Below is a small trained network, with its code and all its weights. Each question gives an input and a target symbol and asks what happens when units are switched off, that is, made to give their printed mean instead of their output.

import numpy as np


def w(rows, s, z=0):
    codes = np.array(rows[::2]) - 128.0
    scale = np.full(codes.shape[1], s)
    scale[-1] = z or s
    return codes * scale


def norm(h):
    return h / np.sqrt((h * h).mean(-1, keepdims=True) + 1e-5)


def f(y):
    return y / 2 * (1 + np.tanh(0.7978845608 * (y + 0.044715 * y**3)))


def softmax(a):
    e = np.exp(a - a.max(-1, keepdims=True))
    return e / e.sum(-1, keepdims=True)


def log_softmax(a):
    a = a - a.max(-1, keepdims=True)
    return a - np.log(np.exp(a).sum(-1, keepdims=True))


def net(x, mask):
    ids = ['αβγεζηθλμξστφψω'.index(c) for c in x.split()]
    T = len(ids)
    res = E[ids] + P[:T]
    u = 0
    for l in range(2):
        r = norm(res)
        for j in range(3):
            rows = slice(2 * j, 2 * j + 2)
            q, k, v = (r @ M[l][rows].T for M in (Q, K, V))
            z = softmax(np.where(np.tri(T) > 0, q @ k.T / 2**0.5, -1e9)) @ v
            o = O[l][rows]
            res = res + np.where(mask[u + j], z, o[:, -1]) @ o[:, :-1]
        u += 3
        y = f(norm(res) @ A[l][:, :-1].T + A[l][:, -1])
        res = res + np.where(mask[u : u + 8], y, B[l][:, -1]) @ B[l][:, :-1]
        u += 8
    return log_softmax(norm(res)[-1] @ U[:, :-1].T + U[:, -1])


Q, K, V, O, A, B = {}, {}, {}, {}, {}, {}
E = w([
[143,99,203,110,80,84],'α',
[211,141,134,109,110,124],'β',
[131,135,95,134,160,192],'γ',
[3,125,86,85,205,164],'ε',
[174,129,138,70,171,92],'ζ',
[133,134,99,150,147,191],'η',
[163,97,173,94,64,62],'θ',
[165,155,32,184,50,33],'λ',
[36,138,135,130,234,148],'μ',
[143,110,204,134,70,86],'ξ',
[96,148,158,148,218,146],'σ',
[160,115,198,122,91,95],'τ',
[178,105,135,95,165,167],'φ',
[139,73,195,100,189,110],'ψ',
[162,145,126,60,187,84],'ω',
],0.014)
P = w([
[207,254,192,35,127,130],'0',
[132,188,162,113,92,154],'1',
[139,114,140,99,119,158],'2',
[142,94,140,123,132,156],'3',
[158,83,120,129,143,165],'4',
[164,80,115,147,159,162],'5',
[168,82,116,174,175,155],'6',
[175,63,98,191,162,170],'7',
[158,44,109,188,182,165],'8',
],0.0099)
Q[0] = w([
[189,83,171,187,127,19],'0.h0',
[255,151,125,152,129,189],'0.h0',
[159,116,125,196,136,158],'0.h1',
[159,247,186,141,134,179],'0.h1',
[143,127,97,82,80,186],'0.h2',
[71,155,136,100,95,134],'0.h2',
],0.0067)
K[0] = w([
[176,127,120,144,77,50],'0.h0',
[168,254,68,185,148,131],'0.h0',
[138,98,70,130,96,140],'0.h1',
[185,116,251,102,118,132],'0.h1',
[106,90,112,139,196,137],'0.h2',
[76,152,173,132,167,168],'0.h2',
],0.0073)
V[0] = w([
[171,223,106,144,136,145],'0.h0',
[109,141,102,122,189,186],'0.h0',
[148,133,163,84,113,168],'0.h1',
[231,161,159,165,119,119],'0.h1',
[105,204,143,101,148,160],'0.h2',
[162,161,255,95,141,160],'0.h2',
],0.0094)
O[0] = w([
[11,102,191,198,143,42,169],'0.h0',
[168,171,231,78,233,120,154],'0.h0',
[201,92,217,93,155,167,177],'0.h1',
[77,108,69,2,163,180,158],'0.h1',
[186,227,127,34,107,122,173],'0.h2',
[247,75,83,60,57,199,254],'0.h2',
],0.0071,0.0081)
A[0] = w([
[211,136,212,212,95,76,193],'0.n0',
[133,145,125,103,2,78,155],'0.n1',
[150,124,228,113,137,137,44],'0.n2',
[94,212,186,85,239,118,201],'0.n3',
[121,180,92,135,89,181,105],'0.n4',
[210,110,137,103,104,171,181],'0.n5',
[190,97,123,148,64,161,253],'0.n6',
[105,214,95,143,72,192,169],'0.n7',
],0.0077,0.0024)
B[0] = w([
[169,120,94,23,212,200,152],'0.n0',
[144,206,80,129,253,56,165],'0.n1',
[179,215,159,128,162,51,166],'0.n2',
[146,54,145,166,98,149,219],'0.n3',
[139,150,130,99,192,75,121],'0.n4',
[117,109,200,156,180,139,254],'0.n5',
[102,137,163,120,221,117,217],'0.n6',
[137,161,132,114,215,83,123],'0.n7',
],0.0079,0.0074)
Q[1] = w([
[117,160,159,146,47,131],'1.h0',
[70,153,133,158,107,187],'1.h0',
[116,62,149,128,142,74],'1.h1',
[84,97,131,107,206,236],'1.h1',
[199,151,154,124,245,158],'1.h2',
[151,49,97,74,249,132],'1.h2',
],0.011)
K[1] = w([
[164,137,193,17,131,74],'1.h0',
[132,194,137,117,42,86],'1.h0',
[144,133,86,181,167,134],'1.h1',
[157,60,72,187,216,124],'1.h1',
[158,55,108,174,169,82],'1.h2',
[114,182,11,235,105,2],'1.h2',
],0.0099)
V[1] = w([
[192,148,74,121,148,2],'1.h0',
[148,129,111,231,144,52],'1.h0',
[71,34,246,104,126,127],'1.h1',
[152,88,97,100,136,76],'1.h1',
[157,79,121,11,190,226],'1.h2',
[204,105,33,111,108,98],'1.h2',
],0.0096)
O[1] = w([
[191,60,198,142,3,135,108],'1.h0',
[116,116,213,92,37,179,58],'1.h0',
[162,46,29,81,170,84,200],'1.h1',
[243,32,128,181,95,156,142],'1.h1',
[180,88,170,121,125,227,249],'1.h2',
[135,216,198,62,161,63,163],'1.h2',
],0.0078,0.011)
A[1] = w([
[196,74,133,177,150,159,133],'1.n0',
[122,73,37,143,197,161,172],'1.n1',
[205,79,94,142,117,72,144],'1.n2',
[144,172,77,154,56,162,84],'1.n3',
[2,111,119,213,54,61,253],'1.n4',
[151,121,194,143,198,124,139],'1.n5',
[3,120,128,119,102,57,159],'1.n6',
[160,70,96,97,100,73,101],'1.n7',
],0.01,0.0039)
B[1] = w([
[99,81,80,139,91,156,245],'1.n0',
[130,145,197,146,73,112,255],'1.n1',
[58,116,118,126,77,174,186],'1.n2',
[116,153,79,148,100,86,116],'1.n3',
[155,88,155,152,142,248,145],'1.n4',
[98,122,78,141,89,122,250],'1.n5',
[147,103,107,102,211,198,144],'1.n6',
[108,96,123,115,92,154,147],'1.n7',
],0.012,0.009)
U = w([
[102,124,120,138,93,107,49],'α',
[180,86,124,81,182,199,185],'β',
[117,166,105,139,172,99,117],'γ',
[144,186,82,195,184,81,254],'ε',
[101,130,118,132,97,109,61],'ζ',
[89,186,78,126,198,133,87],'η',
[123,58,87,247,85,184,146],'θ',
[168,172,255,193,61,105,207],'λ',
[124,183,89,155,170,95,202],'μ',
[105,114,113,139,86,100,43],'ξ',
[132,154,111,138,160,93,75],'σ',
[91,138,122,116,99,126,44],'τ',
[112,145,111,124,137,106,39],'φ',
[109,124,108,120,118,98,30],'ψ',
[125,124,122,143,97,97,35],'ω',
],0.0098,0.0032)

Each question gives the input, a string of symbols that net reads in full, and the target symbol t.
The units are the heads (2 rows each of Q, K, V and O) and the neurons (one row each of A and B). Each row of codes is followed by its name. A weight is (code - 128) times the scale printed after its matrix; where a second scale follows, it is the last column's (O, A, B and U).
mask holds one flag per unit, layer by layer, with each layer's heads first. A switched-off unit (its flag False) gives its mean, the last column of its rows in O or B, instead of its output. The means were averaged over made-up inputs and are rounded, as every weight is.
A unit's drop is (log p(t) with every unit on - log p(t) with that unit switched off) / (log p(t) with every unit on - log p(t) with every unit switched off).
The circuit of an input: a set's keep is (log p(t) with only the set's units on - log p(t) with every unit switched off) / (log p(t) with every unit on - log p(t) with every unit switched off). Starting from the 12 units with the biggest drops (on a tie, the unit counted first), units are removed one at a time, each time the one whose removal leaves the highest keep (on an exact tie, the one counted first), for as long as the keep stays at least 0.8.
units of the circuit, in order: the units of the circuit, biggest drop first
unit that matters most: the unit with the biggest drop
k most important neurons: the k neurons with the biggest drops, biggest first
top k neurons in layer l: the k neurons of layer l with the biggest drops, biggest first
which heads matter: for each layer, one digit per head in row order, 1 if its drop is at least 0.15 and else 0, layers parted by /
input α ζ ε μ ε μ λ ζ, target λ: which heads matter => 101 / 111
input σ ω μ λ τ, target λ: unit that matters most => 1.h0
input ε σ σ μ μ, target θ: which heads matter => 010 / 001
input ξ σ ε ζ γ λ η, target λ: which heads matter => 100 / 111
input θ γ η α α ω φ θ ω, target θ: top 2 neurons in layer 0 => (0.n6; 0.n0)
input γ ψ μ ξ τ ε λ η, target λ: units of the circuit, in order => (1.h1; 1.h0; 0.h0; 1.h2)
input γ λ φ, target λ: units of the circuit, in order => (0.n1; 1.h1; 1.h2)
input γ γ λ γ, target λ: units of the circuit, in order => (0.n1; 1.h1; 1.h2)
input α ε λ ε ψ σ ε η, target ε: units of the circuit, in order => (1.h2; 0.h2)
input ε λ ε, target λ: which heads matter => 100 / 110
input α η α θ ψ σ ψ λ ξ, target λ: units of the circuit, in order => (1.h1; 1.h2)
input ζ ξ λ α, target λ: which heads matter => 000 / 111
input η λ μ, target λ: units of the circuit, in order => (0.n1; 0.h0; 1.h0; 1.h1)
input ε φ λ σ, target λ: which heads matter => 100 / 111
input τ η ζ θ η α ε μ ε, target θ: units of the circuit, in order => (0.h1; 1.n1)
input η σ λ γ, target λ: units of the circuit, in order => (0.n1; 1.h1; 1.h2)
input α μ μ ψ ω ε μ ε μ, target θ: units of the circuit, in order => (0.h1)
input ψ λ ε μ ω ε μ, target ε: units of the circuit, in order => (1.h2; 0.h0; 0.h1)
input ψ α λ ω, target λ: units of the circuit, in order => (1.h1; 1.h2; 0.n1)
input β μ ξ ξ ψ λ ω, target λ: 2 most important neurons => (1.n0; 0.n1)
input γ μ ε ξ ε, target θ: which heads matter => 011 / 000
input ε ψ ω φ ξ α λ μ, target λ: top 2 neurons in layer 1 => (1.n0; 1.n2)
